Below is a small trained network, with its code and all its weights. Each question gives an input and a target symbol and asks what happens when units are switched off, that is, made to give their printed mean instead of their output.

import numpy as np


def w(rows, s, z=0):
    codes = np.array(rows[::2]) - 128.0
    scale = np.full(codes.shape[1], s)
    scale[-1] = z or s
    return codes * scale


def norm(h):
    return h / np.sqrt((h * h).mean(-1, keepdims=True) + 1e-5)


def f(y):
    return y / 2 * (1 + np.tanh(0.7978845608 * (y + 0.044715 * y**3)))


def softmax(a):
    e = np.exp(a - a.max(-1, keepdims=True))
    return e / e.sum(-1, keepdims=True)


def log_softmax(a):
    a = a - a.max(-1, keepdims=True)
    return a - np.log(np.exp(a).sum(-1, keepdims=True))


def net(x, mask):
    ids = ['αγδεζηθλμξπστψω'.index(c) for c in x.split()]
    T = len(ids)
    res = E[ids] + P[:T]
    r = norm(res)
    for j in range(3):
        rows = slice(2 * j, 2 * j + 2)
        q, k, v = (r @ M[0][rows].T for M in (Q, K, V))
        z = softmax(np.where(np.tri(T) > 0, q @ k.T / 2**0.5, -1e9)) @ v
        o = O[0][rows]
        res = res + np.where(mask[j], z, o[:, -1]) @ o[:, :-1]
    y = f(norm(res) @ A[0][:, :-1].T + A[0][:, -1])
    res = res + np.where(mask[3:27], y, B[0][:, -1]) @ B[0][:, :-1]
    return log_softmax(norm(res)[-1] @ U[:, :-1].T + U[:, -1])


Q, K, V, O, A, B = {}, {}, {}, {}, {}, {}
E = w([
[149,117,163,129,121],'α',
[125,115,157,151,121],'γ',
[138,130,165,180,127],'δ',
[146,179,122,125,165],'ε',
[105,107,145,156,123],'ζ',
[4,184,110,130,164],'η',
[141,92,133,96,136],'θ',
[177,151,145,117,116],'λ',
[154,154,131,209,105],'μ',
[95,145,111,108,135],'ξ',
[138,177,109,179,143],'π',
[116,80,109,123,140],'σ',
[143,135,170,78,139],'τ',
[149,135,70,105,99],'ψ',
[136,152,124,74,122],'ω',
],0.047)
P = w([
[164,113,143,240,255],'0',
[141,130,147,216,225],'1',
[126,137,155,196,192],'2',
[115,143,163,186,174],'3',
[108,152,165,185,155],'4',
[100,160,166,180,136],'5',
[93,166,166,182,120],'6',
[87,173,164,184,108],'7',
[81,178,160,185,94],'8',
[76,184,156,188,85],'9',
],0.0089)
Q[0] = w([
[183,93,100,159,185],'H0',
[59,94,177,79,176],'H0',
[3,136,104,112,187],'H1',
[201,170,43,31,118],'H1',
[207,65,131,91,86],'H2',
[94,141,24,91,148],'H2',
],0.014)
K[0] = w([
[171,121,88,186,165],'H0',
[72,77,181,111,187],'H0',
[50,131,8,133,120],'H1',
[140,201,113,20,173],'H1',
[185,94,155,93,183],'H2',
[130,94,44,120,123],'H2',
],0.015)
V[0] = w([
[146,139,2,109,132],'H0',
[140,182,192,78,92],'H0',
[113,158,157,33,190],'H1',
[15,167,14,177,3],'H1',
[66,21,73,51,117],'H2',
[111,217,249,51,140],'H2',
],0.0062)
O[0] = w([
[136,64,41,221,120,100],'H0',
[69,75,241,176,150,85],'H0',
[125,81,254,189,91,106],'H1',
[218,94,119,128,202,2],'H1',
[97,198,175,151,92,15],'H2',
[100,40,39,181,201,135],'H2',
],0.0062,0.0037)
A[0] = w([
[162,89,160,126,162,135],'N0',
[84,213,109,126,22,189],'N1',
[89,106,144,47,159,106],'N2',
[177,144,130,103,19,50],'N3',
[191,209,140,37,183,51],'N4',
[112,208,106,72,156,102],'N5',
[241,119,92,88,114,31],'N6',
[182,55,170,81,219,92],'N7',
[223,93,130,151,208,98],'N8',
[255,189,169,19,175,4],'N9',
[105,210,74,108,155,38],'N10',
[124,84,124,147,211,131],'N11',
[131,156,178,89,175,108],'N12',
[197,132,75,186,43,1],'N13',
[143,118,89,104,185,106],'N14',
[198,134,151,191,87,58],'N15',
[66,186,196,150,67,141],'N16',
[216,79,75,109,113,60],'N17',
[75,137,158,103,87,102],'N18',
[64,164,199,106,104,25],'N19',
[92,164,72,168,168,28],'N20',
[228,89,133,32,208,96],'N21',
[181,30,158,158,209,42],'N22',
[147,103,123,188,117,37],'N23',
],0.016,0.0097)
B[0] = w([
[128,136,125,90,156,171],'N0',
[187,124,124,137,211,219],'N1',
[106,140,159,124,82,183],'N2',
[71,137,152,79,130,149],'N3',
[193,132,182,60,219,164],'N4',
[176,123,131,93,97,169],'N5',
[126,113,41,77,168,133],'N6',
[205,176,150,124,189,178],'N7',
[84,82,158,136,105,170],'N8',
[239,247,254,166,176,168],'N9',
[150,151,81,89,107,161],'N10',
[187,141,192,68,124,203],'N11',
[156,110,116,124,98,173],'N12',
[182,90,40,41,106,164],'N13',
[89,127,144,156,110,146],'N14',
[127,121,192,64,107,178],'N15',
[93,104,118,103,80,253],'N16',
[102,128,125,106,102,142],'N17',
[82,119,102,164,91,156],'N18',
[41,65,45,194,112,165],'N19',
[132,205,107,146,91,163],'N20',
[201,162,206,105,209,159],'N21',
[209,219,202,114,188,177],'N22',
[127,119,192,87,128,137],'N23',
],0.013,0.0079)
U = w([
[143,123,111,136,116,95],'α',
[138,126,104,137,130,114],'γ',
[138,120,114,136,120,89],'δ',
[115,37,114,208,150,190],'ε',
[144,70,50,31,164,131],'ζ',
[102,85,155,102,16,147],'η',
[128,47,99,162,206,141],'θ',
[139,116,113,129,124,85],'λ',
[233,55,115,170,52,89],'μ',
[140,116,115,133,117,88],'ξ',
[49,174,96,90,184,105],'π',
[153,217,110,63,5,11],'σ',
[142,113,112,132,132,95],'τ',
[153,177,109,235,101,128],'ψ',
[149,144,210,116,185,161],'ω',
],0.014,0.011)

Each question gives the input, a string of symbols that net reads in full, and the target symbol t.
The units are the heads (2 rows each of Q, K, V and O) and the neurons (one row each of A and B). Each row of codes is followed by its name. A weight is (code - 128) times the scale printed after its matrix; where a second scale follows, it is the last column's (O, A, B and U).
mask holds one flag per unit, heads first, then neurons. A switched-off unit (its flag False) gives its mean, the last column of its rows in O or B, instead of its output. The means were averaged over made-up inputs and are rounded, as every weight is.
A unit's drop is (log p(t) with every unit on - log p(t) with that unit switched off) / (log p(t) with every unit on - log p(t) with every unit switched off).
The circuit of an input: a set's keep is (log p(t) with only the set's units on - log p(t) with every unit switched off) / (log p(t) with every unit on - log p(t) with every unit switched off). Starting from the 12 units with the biggest drops (on a tie, the unit counted first), units are removed one at a time, each time the one whose removal leaves the highest keep (on an exact tie, the one counted first), for as long as the keep stays at least 0.8.
units of the circuit, in order: the units of the circuit, biggest drop first
top k neurons: the k neurons with the biggest drops, biggest first
heads that matter: for each layer, one digit per head in row order, 1 if its drop is at least 0.15 and else 0, layers parted by /
input δ η ζ σ σ σ σ, target θ: heads that matter -> 111
input σ α ψ δ γ α σ ξ τ γ, target η: units of the circuit, in order -> (N16)
input ω ζ ψ σ ζ ω, target η: heads that matter -> 110
input ζ σ μ δ ζ τ π ω, target ω: top 2 neurons -> (N9; N4)
input θ α α η μ λ η ζ α, target ε: heads that matter -> 010
input α σ ζ α π α ζ ζ, target ε: units of the circuit, in order -> (H0; N19)
input ε λ γ γ, target η: units of the circuit, in order -> (H0; N16; N19)
input θ λ ω ψ λ, target ζ: units of the circuit, in order -> (H2; N6)
input ζ α ζ α ζ α, target ε: heads that matter -> 110
input σ θ γ σ λ θ, target η: heads that matter -> 011
input η δ α θ γ ξ π σ α ξ, target σ: units of the circuit, in order -> (N5; N4)
input π ζ θ α ε θ ε τ ζ, target η: heads that matter -> 111
input ζ τ θ γ σ σ σ δ η θ, target η: heads that matter -> 010
input η α ω ψ α σ μ, target μ: top 2 neurons -> (N13; N15)
input θ ψ δ ψ λ, target ζ: top 2 neurons -> (N6; N13)
input η λ η λ π σ ω π τ λ, target η: heads that matter -> 110
input η σ σ δ τ σ σ ζ ψ, target ζ: top 3 neurons -> (N1; N3; N13)
input σ ω α α ζ ξ, target σ: heads that matter -> 011
input σ λ γ μ θ δ δ, target η: top 4 neurons -> (N16; N1; N7; N9)
input π μ ω δ ψ σ θ π ξ, target ζ: heads that matter -> 011
input ψ ω θ ω σ δ π ξ ψ, target ζ: heads that matter -> 000
input ζ π ω σ θ τ ω, target η: heads that matter -> 110
input σ ζ ψ γ θ σ ξ, target ζ: top 3 neurons -> (N1; N4; N19)
input σ ψ α σ, target η: top 2 neurons -> (N1; N22)
